Below is a small trained network, with its code and all its weights. Each question gives an input and a class and asks what happens when units are switched off, that is, made to give their printed mean instead of their output.

import numpy as np


def w(rows, s, z=0):
    codes = np.array(rows[::2]) - 128.0
    scale = np.full(codes.shape[1], s)
    scale[-1] = z or s
    return codes * scale


def norm(h):
    return h / np.sqrt((h * h).mean(-1, keepdims=True) + 1e-5)


def f(y):
    return np.maximum(y, 0)


def log_softmax(a):
    a = a - a.max(-1, keepdims=True)
    return a - np.log(np.exp(a).sum(-1, keepdims=True))


def net(x, mask):
    res = np.array(x, float).reshape(1, 6) / 4 @ E
    u = 0
    for l in range(3):
        y = f(norm(res) @ A[l][:, :-1].T + A[l][:, -1])
        res = res + np.where(mask[u : u + 10], y, B[l][:, -1]) @ B[l][:, :-1]
        u += 10
    return log_softmax(norm(res)[-1] @ U[:, :-1].T + U[:, -1])


A, B = {}, {}
E = w([
[214,98,148,134,175],'x0',
[142,141,104,138,126],'x1',
[153,137,2,105,164],'x2',
[145,63,53,180,80],'x3',
[130,148,136,177,207],'x4',
[196,235,99,132,128],'x5',
],0.0075)
A[0] = w([
[188,161,155,189,133,251],'0.n1',
[210,84,134,137,179,43],'0.n2',
[42,132,134,142,112,43],'0.n3',
[149,118,139,45,93,133],'0.n4',
[96,78,216,201,14,190],'0.n5',
[132,94,73,181,62,143],'0.n6',
[171,135,191,177,109,102],'0.n7',
[239,96,73,120,96,202],'0.n8',
[254,35,160,37,194,138],'0.n9',
[143,107,184,246,42,89],'0.n10',
],0.0078,0.002)
B[0] = w([
[249,178,171,132,51,212],'0.n1',
[119,38,153,112,40,181],'0.n2',
[139,165,115,120,46,173],'0.n3',
[37,57,143,224,196,171],'0.n4',
[165,192,126,112,198,254],'0.n5',
[84,176,169,186,172,209],'0.n6',
[210,71,86,67,132,176],'0.n7',
[59,123,162,79,120,236],'0.n8',
[63,98,144,127,50,236],'0.n9',
[61,213,255,20,209,201],'0.n10',
],0.0067,0.0051)
A[1] = w([
[17,250,123,171,78,4],'1.n1',
[241,140,118,76,87,95],'1.n2',
[112,195,110,218,148,245],'1.n3',
[94,52,2,163,193,253],'1.n4',
[140,152,174,178,160,129],'1.n5',
[31,32,191,152,181,26],'1.n6',
[215,64,99,54,120,47],'1.n7',
[50,138,104,135,226,43],'1.n8',
[153,127,163,175,122,129],'1.n9',
[131,62,60,106,87,176],'1.n10',
],0.0076,0.0015)
B[1] = w([
[191,70,218,84,69,254],'1.n1',
[149,168,80,151,126,202],'1.n2',
[216,36,127,173,126,189],'1.n3',
[114,187,195,46,181,220],'1.n4',
[28,97,189,115,169,182],'1.n5',
[159,255,107,230,72,248],'1.n6',
[127,88,219,44,115,166],'1.n7',
[183,120,100,134,77,192],'1.n8',
[61,80,65,70,182,157],'1.n9',
[68,136,125,127,163,194],'1.n10',
],0.0065,0.0049)
A[2] = w([
[148,120,146,153,187,200],'2.n1',
[10,144,120,215,163,192],'2.n2',
[178,107,181,55,124,217],'2.n3',
[103,64,46,56,152,132],'2.n4',
[109,205,160,149,2,197],'2.n5',
[151,154,170,134,78,170],'2.n6',
[115,116,135,96,90,250],'2.n7',
[168,141,132,153,194,100],'2.n8',
[137,148,142,231,232,55],'2.n9',
[78,117,151,202,139,73],'2.n10',
],0.0086,0.0016)
B[2] = w([
[70,123,62,184,181,153],'2.n1',
[171,156,222,168,84,178],'2.n2',
[92,91,74,145,143,231],'2.n3',
[46,222,196,89,132,154],'2.n4',
[85,100,99,168,80,254],'2.n5',
[138,85,133,192,167,211],'2.n6',
[79,117,127,255,148,184],'2.n7',
[45,132,84,177,140,148],'2.n8',
[110,104,41,202,149,151],'2.n9',
[158,156,154,153,128,154],'2.n10',
],0.0075,0.008)
U = w([
[65,61,90,175,183,245],'0',
[187,158,137,172,73,188],'1',
[76,126,133,149,172,46],'2',
[64,127,152,10,234,202],'3',
[138,2,128,91,60,82],'4',
[136,69,114,153,114,4],'5',
],0.0083,0.002)

Each question gives the input, the list of numbers given to net, and the class t.
The units are the neurons (one row each of A and B). Each row of codes is followed by its name. A weight is (code - 128) times the scale printed after its matrix; where a second scale follows, it is the last column's (A, B and U).
mask holds one flag per neuron, layer by layer. A switched-off neuron (its flag False) gives its mean, the last column of its row in B, instead of its output. The means were averaged over made-up inputs and are rounded, as every weight is.
A unit's drop is (log p(t) with every unit on - log p(t) with that unit switched off) / (log p(t) with every unit on - log p(t) with every unit switched off).
The circuit of an input: a set's keep is (log p(t) with only the set's units on - log p(t) with every unit switched off) / (log p(t) with every unit on - log p(t) with every unit switched off). Starting from the 12 units with the biggest drops (on a tie, the unit counted first), units are removed one at a time, each time the one whose removal leaves the highest keep (on an exact tie, the one counted first), for as long as the keep stays at least 0.8.
units of the circuit, in order: the units of the circuit, biggest drop first
unit that matters most: the unit with the biggest drop
top k neurons: the k neurons with the biggest drops, biggest first
top k neurons in layer l: the k neurons of layer l with the biggest drops, biggest first
drop when u is switched off: that unit's drop, to one decimal
input [6,1,4,2,-1,-8], class 1: top 3 neurons -> 1.n6; 2.n2; 1.n1
input [-8,4,8,3,-2,2], class 3: top 3 neurons -> 1.n6; 1.n4; 2.n4
input [5,-4,4,0,1,-2], class 4: units of the circuit, in order -> 0.n2
input [4,1,-7,1,5,-3], class 3: units of the circuit, in order -> 0.n10; 0.n5
input [3,7,-4,8,-5,-1], class 2: top 3 neurons -> 0.n10; 0.n5; 0.n6
input [-8,3,1,-4,0,-4], class 4: units of the circuit, in order -> 1.n1; 0.n3; 0.n10
input [3,-2,-7,-2,1,4], class 3: units of the circuit, in order -> 1.n6; 0.n10; 0.n7; 2.n2
input [1,-4,2,-7,-3,-7], class 1: top 2 neurons -> 1.n6; 2.n2
input [3,1,-4,0,-3,3], class 3: top 3 neurons -> 0.n10; 1.n6; 0.n5
input [-1,-7,4,5,-8,6], class 0: top 2 neurons in layer 2 -> 2.n7; 2.n2
input [4,4,-8,-4,-5,-2], class 3: top 2 neurons -> 0.n5; 0.n10
input [-8,4,-3,-5,1,-8], class 1: top 2 neurons -> 1.n6; 0.n1
input [-6,5,1,5,2,1], class 4: top 3 neurons in layer 1 -> 1.n1; 1.n3; 1.n6
input [-7,-5,7,-3,3,0], class 3: top 3 neurons -> 1.n6; 0.n1; 0.n6
input [-5,-2,7,5,-5,-2], class 3: unit that matters most -> 1.n4
input [6,-2,5,5,6,-7], class 1: top 2 neurons in layer 0 -> 0.n9; 0.n7
input [0,4,5,6,-2,-5], class 2: top 2 neurons -> 0.n6; 1.n4
input [7,7,2,2,-6,5], class 4: top 2 neurons in layer 0 -> 0.n1; 0.n2
input [4,-7,6,7,-5,-4], class 2: drop when 0.n6 is switched off -> 0.2
input [-8,-6,-7,-2,5,-8], class 1: drop when 0.n10 is switched off -> -0.1
input [1,1,5,1,1,-6], class 1: drop when 2.n2 is switched off -> 0.4
input [1,-6,1,-5,-3,-8], class 1: drop when 2.n2 is switched off -> 0.2
input [-7,-1,-1,-2,6,-7], class 1: top neuron in layer 2 -> 2.n3
